Below is a small trained network, with its code and all its weights. Each question gives an input and a class and asks what happens when units are switched off, that is, made to give their printed mean instead of their output.

import numpy as np


def w(rows, s, z=0):
    codes = np.array(rows[::2]) - 128.0
    scale = np.full(codes.shape[1], s)
    scale[-1] = z or s
    return codes * scale


def f(y):
    return np.maximum(y, 0)


def log_softmax(a):
    a = a - a.max(-1, keepdims=True)
    return a - np.log(np.exp(a).sum(-1, keepdims=True))


def net(x, mask):
    res = np.array(x, float).reshape(1, 8) / 4 @ E
    y = f(res @ A[0][:, :-1].T + A[0][:, -1])
    res = res + np.where(mask, y, B[0][:, -1]) @ B[0][:, :-1]
    return log_softmax(res[-1] @ U[:, :-1].T + U[:, -1])


A, B = {}, {}
E = w([
[123,125,125,125,129,129],'x0',
[136,136,129,135,127,130],'x1',
[126,129,126,127,126,128],'x2',
[163,108,59,158,54,78],'x3',
[130,134,129,129,127,129],'x4',
[58,128,135,248,142,125],'x5',
[229,57,121,164,171,180],'x6',
[129,144,74,118,220,81],'x7',
],0.013)
A[0] = w([
[179,41,121,110,159,132,126],'neuron 0',
[148,71,123,125,175,184,101],'neuron 1',
[159,138,134,150,53,117,111],'neuron 2',
[118,147,156,89,103,77,198],'neuron 3',
[158,95,70,137,86,15,73],'neuron 4',
[169,110,84,62,93,128,119],'neuron 5',
[104,119,131,124,103,171,88],'neuron 6',
[61,168,147,81,81,79,52],'neuron 7',
[91,128,246,124,196,152,104],'neuron 8',
[36,23,126,211,122,140,2],'neuron 9',
[131,115,251,105,84,149,102],'neuron 10',
[151,135,176,142,91,142,238],'neuron 11',
[163,105,39,180,42,77,117],'neuron 12',
[143,166,52,142,235,18,65],'neuron 13',
[118,108,201,132,31,163,68],'neuron 14',
[107,114,156,159,72,148,118],'neuron 15',
[129,47,127,153,140,146,237],'neuron 16',
[91,197,140,251,160,131,139],'neuron 17',
[92,188,128,87,85,65,55],'neuron 18',
[140,82,159,140,57,197,61],'neuron 19',
[159,137,167,2,113,120,120],'neuron 20',
[63,206,182,96,130,69,58],'neuron 21',
],0.0098,0.0082)
B[0] = w([
[149,127,157,200,81,80,207],'neuron 0',
[163,94,170,204,60,146,187],'neuron 1',
[87,106,134,128,190,167,175],'neuron 2',
[111,80,174,115,71,97,197],'neuron 3',
[114,128,165,131,143,243,197],'neuron 4',
[115,156,56,114,81,91,200],'neuron 5',
[126,101,124,134,157,139,142],'neuron 6',
[193,98,163,214,119,97,187],'neuron 7',
[104,176,143,105,133,248,213],'neuron 8',
[179,221,43,155,114,114,196],'neuron 9',
[125,105,73,100,144,147,188],'neuron 10',
[93,109,149,98,134,68,208],'neuron 11',
[84,184,190,114,166,251,230],'neuron 12',
[135,58,129,84,206,90,225],'neuron 13',
[172,74,85,104,253,79,191],'neuron 14',
[111,92,80,64,182,109,176],'neuron 15',
[107,138,183,141,59,42,227],'neuron 16',
[114,169,24,127,81,66,245],'neuron 17',
[210,99,162,194,134,123,183],'neuron 18',
[194,81,107,113,172,100,180],'neuron 19',
[108,235,27,156,108,114,232],'neuron 20',
[218,84,181,233,115,145,199],'neuron 21',
],0.0077,0.012)
U = w([
[148,193,62,123,120,121,75],'0',
[184,112,180,169,120,125,41],'1',
[145,87,102,84,242,124,73],'2',
[116,168,166,111,166,247,92],'3',
[113,147,149,104,118,106,246],'4',
[119,140,144,106,127,117,255],'5',
],0.012,0.011)

Each question gives the input, the list of numbers given to net, and the class t.
The units are the neurons (one row each of A and B). Each row of codes is followed by its name. A weight is (code - 128) times the scale printed after its matrix; where a second scale follows, it is the last column's (A, B and U).
mask holds one flag per neuron, in row order. A switched-off neuron (its flag False) gives its mean, the last column of its row in B, instead of its output. The means were averaged over made-up inputs and are rounded, as every weight is.
A unit's drop is (log p(t) with every unit on - log p(t) with that unit switched off) / (log p(t) with every unit on - log p(t) with every unit switched off).
The circuit of an input: a set's keep is (log p(t) with only the set's units on - log p(t) with every unit switched off) / (log p(t) with every unit on - log p(t) with every unit switched off). Starting from the 12 units with the biggest drops (on a tie, the unit counted first), units are removed one at a time, each time the one whose removal leaves the highest keep (on an exact tie, the one counted first), for as long as the keep stays at least 0.8.
units of the circuit, in order: the units of the circuit, biggest drop first
most important unit: the unit with the biggest drop
top k neurons: the k neurons with the biggest drops, biggest first
drop of u: that unit's drop, to one decimal
input [3,3,4,-8,4,8,3,-3], class 0: units of the circuit, in order	neuron 17
input [-6,6,-1,-7,-5,-6,-5,1], class 3: top 3 neurons	neuron 8; neuron 17; neuron 16
input [5,-8,8,-3,-1,-8,5,-6], class 0: top 2 neurons	neuron 20; neuron 5
input [5,-6,-8,4,4,-6,-3,-8], class 2: units of the circuit, in order	neuron 14; neuron 19
input [5,-2,-7,-5,7,-3,-3,-3], class 3: top 3 neurons	neuron 8; neuron 17; neuron 16
input [-2,6,4,3,-3,-5,-7,0], class 1: top 3 neurons	neuron 18; neuron 7; neuron 21
input [6,3,0,-5,3,7,-5,-7], class 0: units of the circuit, in order	neuron 17; neuron 9
input [2,8,0,-6,2,7,5,5], class 4: top 2 neurons	neuron 20; neuron 16
input [-4,5,-5,1,-7,-6,-3,-4], class 0: top 2 neurons	neuron 20; neuron 5
input [-4,3,5,7,2,5,-3,-3], class 3: top 2 neurons	neuron 12; neuron 4
input [3,1,-6,-5,-7,-4,1,4], class 3: units of the circuit, in order	neuron 17; neuron 14
input [-6,1,-5,-5,1,5,-5,8], class 2: top 2 neurons	neuron 13; neuron 16
input [4,-1,6,5,8,4,-1,-1], class 3: units of the circuit, in order	neuron 12; neuron 4
input [6,7,-6,-8,-3,6,-5,5], class 3: units of the circuit, in order	neuron 8
input [-1,4,2,-2,-7,2,5,4], class 1: units of the circuit, in order	neuron 1; neuron 0
input [6,2,6,-1,6,-3,8,0], class 1: top 2 neurons	neuron 1; neuron 0
input [-5,4,-6,1,4,-7,-8,1], class 1: top 3 neurons	neuron 21; neuron 18; neuron 7
input [7,-6,5,2,8,-6,5,6], class 5: top 3 neurons	neuron 17; neuron 9; neuron 13
input [-1,-4,-8,3,-8,6,5,-1], class 0: top 2 neurons	neuron 9; neuron 17
input [4,5,-2,-5,8,-4,8,-1], class 1: most important unit	neuron 1
input [-5,-8,1,1,-3,-4,5,-8], class 2: top 2 neurons	neuron 14; neuron 19
input [2,7,-4,0,8,7,2,3], class 0: top 2 neurons	neuron 17; neuron 9
input [0,0,-7,6,-3,8,2,-1], class 0: top 2 neurons	neuron 9; neuron 17
input [8,-2,5,8,-6,-1,7,2], class 3: drop of neuron 4	0.4
input [-4,0,4,2,7,7,-3,0], class 0: drop of neuron 9	0.3
input [0,0,-1,-7,7,-1,-8,7], class 1: drop of neuron 7	0.1
input [-1,5,-8,-8,-2,-3,0,2], class 3: units of the circuit, in order	neuron 8
input [-7,-4,7,-7,1,5,1,5], class 3: drop of neuron 3	0.2
